Here is a tiny trained network, its code and every weight. The questions are about switching its units off for an input and a target symbol, where a switched-off unit gives its printed mean instead of its output.

import numpy as np


def w(rows, s, z=0):
    codes = np.array(rows[::2]) - 128.0
    scale = np.full(codes.shape[1], s)
    scale[-1] = z or s
    return codes * scale


def norm(h):
    return h / np.sqrt((h * h).mean(-1, keepdims=True) + 1e-5)


def f(y):
    return np.maximum(y, 0)


def softmax(a):
    e = np.exp(a - a.max(-1, keepdims=True))
    return e / e.sum(-1, keepdims=True)


def log_softmax(a):
    a = a - a.max(-1, keepdims=True)
    return a - np.log(np.exp(a).sum(-1, keepdims=True))


def net(x, mask):
    ids = ['ΓΞΦΨαβδεζμστω'.index(c) for c in x.split()]
    T = len(ids)
    res = E[ids] + P[:T]
    r = norm(res)
    for j in range(3):
        rows = slice(2 * j, 2 * j + 2)
        q, k, v = (r @ M[0][rows].T for M in (Q, K, V))
        z = softmax(np.where(np.tri(T) > 0, q @ k.T / 2**0.5, -1e9)) @ v
        o = O[0][rows]
        res = res + np.where(mask[j], z, o[:, -1]) @ o[:, :-1]
    y = f(norm(res) @ A[0][:, :-1].T + A[0][:, -1])
    res = res + np.where(mask[3:11], y, B[0][:, -1]) @ B[0][:, :-1]
    return log_softmax(norm(res)[-1] @ U[:, :-1].T + U[:, -1])


Q, K, V, O, A, B = {}, {}, {}, {}, {}, {}
E = w([
[130,121,126,86,108,136,142,121,95],'Γ',
[242,71,140,134,94,62,43,184,190],'Ξ',
[171,120,122,62,140,108,194,99,71],'Φ',
[83,73,173,34,79,212,152,164,176],'Ψ',
[126,69,5,149,178,153,87,139,148],'α',
[154,118,135,93,82,106,175,98,102],'β',
[127,154,104,58,106,102,123,120,90],'δ',
[82,39,123,137,214,191,217,119,138],'ε',
[56,40,171,46,171,63,75,127,158],'ζ',
[151,157,110,78,140,124,158,157,71],'μ',
[209,35,246,126,182,152,68,192,116],'σ',
[131,135,127,108,127,143,123,100,56],'τ',
[121,145,121,85,124,103,120,101,64],'ω',
],0.012)
P = w([
[180,179,89,246,216,171,51,120,252],'0',
[169,66,64,90,67,88,211,105,117],'1',
[159,59,59,93,59,100,196,116,113],'2',
[126,64,62,128,70,117,167,126,139],'3',
[119,82,62,122,67,110,157,160,128],'4',
[89,86,62,137,56,124,152,172,112],'5',
[88,87,63,149,38,119,150,191,107],'6',
[86,95,78,150,38,130,131,221,85],'7',
[69,92,91,183,35,129,99,232,80],'8',
[55,101,110,172,16,126,108,230,81],'9',
[70,78,85,130,44,113,154,224,98],'10',
],0.0032)
Q[0] = w([
[177,86,135,121,97,90,101,173,94],'H0',
[106,53,103,162,183,200,107,155,229],'H0',
[159,149,122,41,77,119,183,105,8],'H1',
[70,131,174,121,139,127,161,138,152],'H1',
[120,118,142,146,177,158,138,115,197],'H2',
[212,94,196,161,110,102,84,227,190],'H2',
],0.011)
K[0] = w([
[169,131,199,142,140,83,97,113,147],'H0',
[62,62,171,108,35,104,148,155,132],'H0',
[156,212,183,125,182,180,113,46,180],'H1',
[70,93,252,107,118,118,181,135,158],'H1',
[101,54,117,105,92,80,143,119,94],'H2',
[83,114,132,155,98,106,83,205,54],'H2',
],0.011)
V[0] = w([
[94,48,179,80,55,244,99,113,171],'H0',
[138,148,135,117,93,112,210,152,154],'H0',
[74,167,117,181,208,2,117,69,68],'H1',
[184,139,89,202,71,111,124,71,99],'H1',
[178,133,143,155,164,192,132,40,83],'H2',
[144,136,95,96,188,196,123,192,132],'H2',
],0.0072)
O[0] = w([
[155,115,202,70,134,140,121,127,86,1],'H0',
[111,101,108,117,48,148,79,96,130,118],'H0',
[202,69,152,95,139,114,97,175,10,136],'H1',
[85,188,204,149,107,84,176,182,87,154],'H1',
[131,112,156,114,110,155,193,216,164,183],'H2',
[151,112,139,114,196,104,161,118,192,209],'H2',
],0.011,0.0066)
A[0] = w([
[206,140,60,127,106,75,226,164,127,66],'N0',
[183,121,103,148,111,54,56,140,20,254],'N1',
[167,104,221,98,67,116,127,240,71,221],'N2',
[97,224,75,58,133,154,156,41,161,93],'N3',
[131,2,99,109,212,143,62,115,160,137],'N4',
[108,120,155,94,169,182,197,221,111,129],'N5',
[57,124,74,189,99,123,164,106,210,96],'N6',
[251,97,95,136,29,191,29,98,80,69],'N7',
],0.0072,0.0016)
B[0] = w([
[52,131,129,104,120,120,8,138,110,254],'N0',
[172,208,98,104,53,133,216,13,148,188],'N1',
[159,48,135,204,173,195,54,100,216,213],'N2',
[198,114,199,162,82,171,38,105,123,177],'N3',
[138,155,148,125,17,43,167,255,140,190],'N4',
[118,90,123,129,83,102,148,14,101,197],'N5',
[172,189,107,105,239,166,148,192,55,223],'N6',
[66,151,194,55,164,248,162,147,67,148],'N7',
],0.0073,0.0092)
U = w([
[65,160,150,177,68,133,164,170,119,169],'Γ',
[58,118,155,103,178,67,124,91,119,224],'Ξ',
[86,58,109,139,131,150,15,139,158,4],'Φ',
[149,103,161,48,169,228,82,110,159,175],'Ψ',
[147,166,71,146,181,89,121,198,161,177],'α',
[126,149,94,47,115,222,183,150,73,46],'β',
[115,139,76,180,155,161,156,57,201,128],'δ',
[125,155,139,128,145,122,254,113,175,229],'ε',
[154,120,139,65,55,41,110,173,157,7],'ζ',
[119,199,178,121,166,148,74,129,70,166],'μ',
[100,174,54,115,83,91,135,60,120,90],'σ',
[197,101,96,169,119,117,132,108,77,151],'τ',
[136,85,228,157,184,102,118,194,149,74],'ω',
],0.01,0.0024)

Each question gives the input, a string of symbols that net reads in full, and the target symbol t.
The units are the heads (2 rows each of Q, K, V and O) and the neurons (one row each of A and B). Each row of codes is followed by its name. A weight is (code - 128) times the scale printed after its matrix; where a second scale follows, it is the last column's (O, A, B and U).
mask holds one flag per unit, heads first, then neurons. A switched-off unit (its flag False) gives its mean, the last column of its rows in O or B, instead of its output. The means were averaged over made-up inputs and are rounded, as every weight is.
A unit's drop is (log p(t) with every unit on - log p(t) with that unit switched off) / (log p(t) with every unit on - log p(t) with every unit switched off).
The circuit of an input: a set's keep is (log p(t) with only the set's units on - log p(t) with every unit switched off) / (log p(t) with every unit on - log p(t) with every unit switched off). Starting from all 11 units, units are removed one at a time, each time the one whose removal leaves the highest keep (on an exact tie, the one counted first), for as long as the keep stays at least 0.8.
circuit, biggest first: the units of the circuit, biggest drop first
unit that matters most: the unit with the biggest drop
top k neurons: the k neurons with the biggest drops, biggest first
heads that matter: for each layer, one digit per head in row order, 1 if its drop is at least 0.15 and else 0, layers parted by /
input ω Φ μ δ μ μ τ, target τ: heads that matter => 110
input β μ μ δ, target Γ: circuit, biggest first => H1
input β ω β ω μ β μ, target Γ: heads that matter => 010
input ω Γ α ω ω β μ δ, target τ: heads that matter => 110
input Ξ ω μ μ β ω Ψ μ δ, target μ: heads that matter => 010
input ω ω μ, target τ: heads that matter => 110
input ε δ ω Ψ ζ β Ψ τ, target ζ: heads that matter => 111
input μ ω ζ σ, target Ψ: top 3 neurons => N7; N2; N1
input ω β μ μ μ Φ, target τ: top 2 neurons => N2; N1
input Ξ α μ α, target α: circuit, biggest first => N6; N4
input Ξ ζ μ δ ω β ω β, target μ: circuit, biggest first => H1; H2; N3; N6
input Ξ μ μ β μ ω Φ, target μ: heads that matter => 010
input ζ β σ μ δ μ Ξ ω μ τ, target β: heads that matter => 010
input μ α Ξ μ μ Ψ Φ ω, target α: circuit, biggest first => H0; H2; N6
input μ Γ ω Φ τ, target α: circuit, biggest first => H0; H2; N6
input σ μ Φ ω β ε Ξ β, target Ψ: circuit, biggest first => H0; H1
input μ β Ψ Ξ Γ β δ, target α: heads that matter => 101
input ω Φ μ μ β Ξ β ω ω, target τ: circuit, biggest first => H1; N1; N2
input α Φ Ξ β ω β α μ Ψ ω Ξ, target Ψ: unit that matters most => N7
input β δ ω ω, target Γ: circuit, biggest first => H1
input μ μ μ μ ω β, target α: heads that matter => 100
input Φ τ Ψ μ δ μ μ μ μ ε, target Ψ: heads that matter => 100
input Ξ Φ ω μ μ Ξ ω Γ ω β μ, target μ: heads that matter => 011
input ω σ β, target τ: heads that matter => 110
input β β ω μ μ Ψ β, target Γ: circuit, biggest first => H1; H2
input Γ δ β τ α β, target ε: circuit, biggest first => H1; H0
input Ψ σ μ μ τ ω, target δ: heads that matter => 010
input ε δ μ μ μ Ψ μ Ξ μ Φ, target ζ: heads that matter => 110
input μ μ ω β α, target β: unit that matters most => H0
input β Φ α, target β: circuit, biggest first => H2; H0; N7
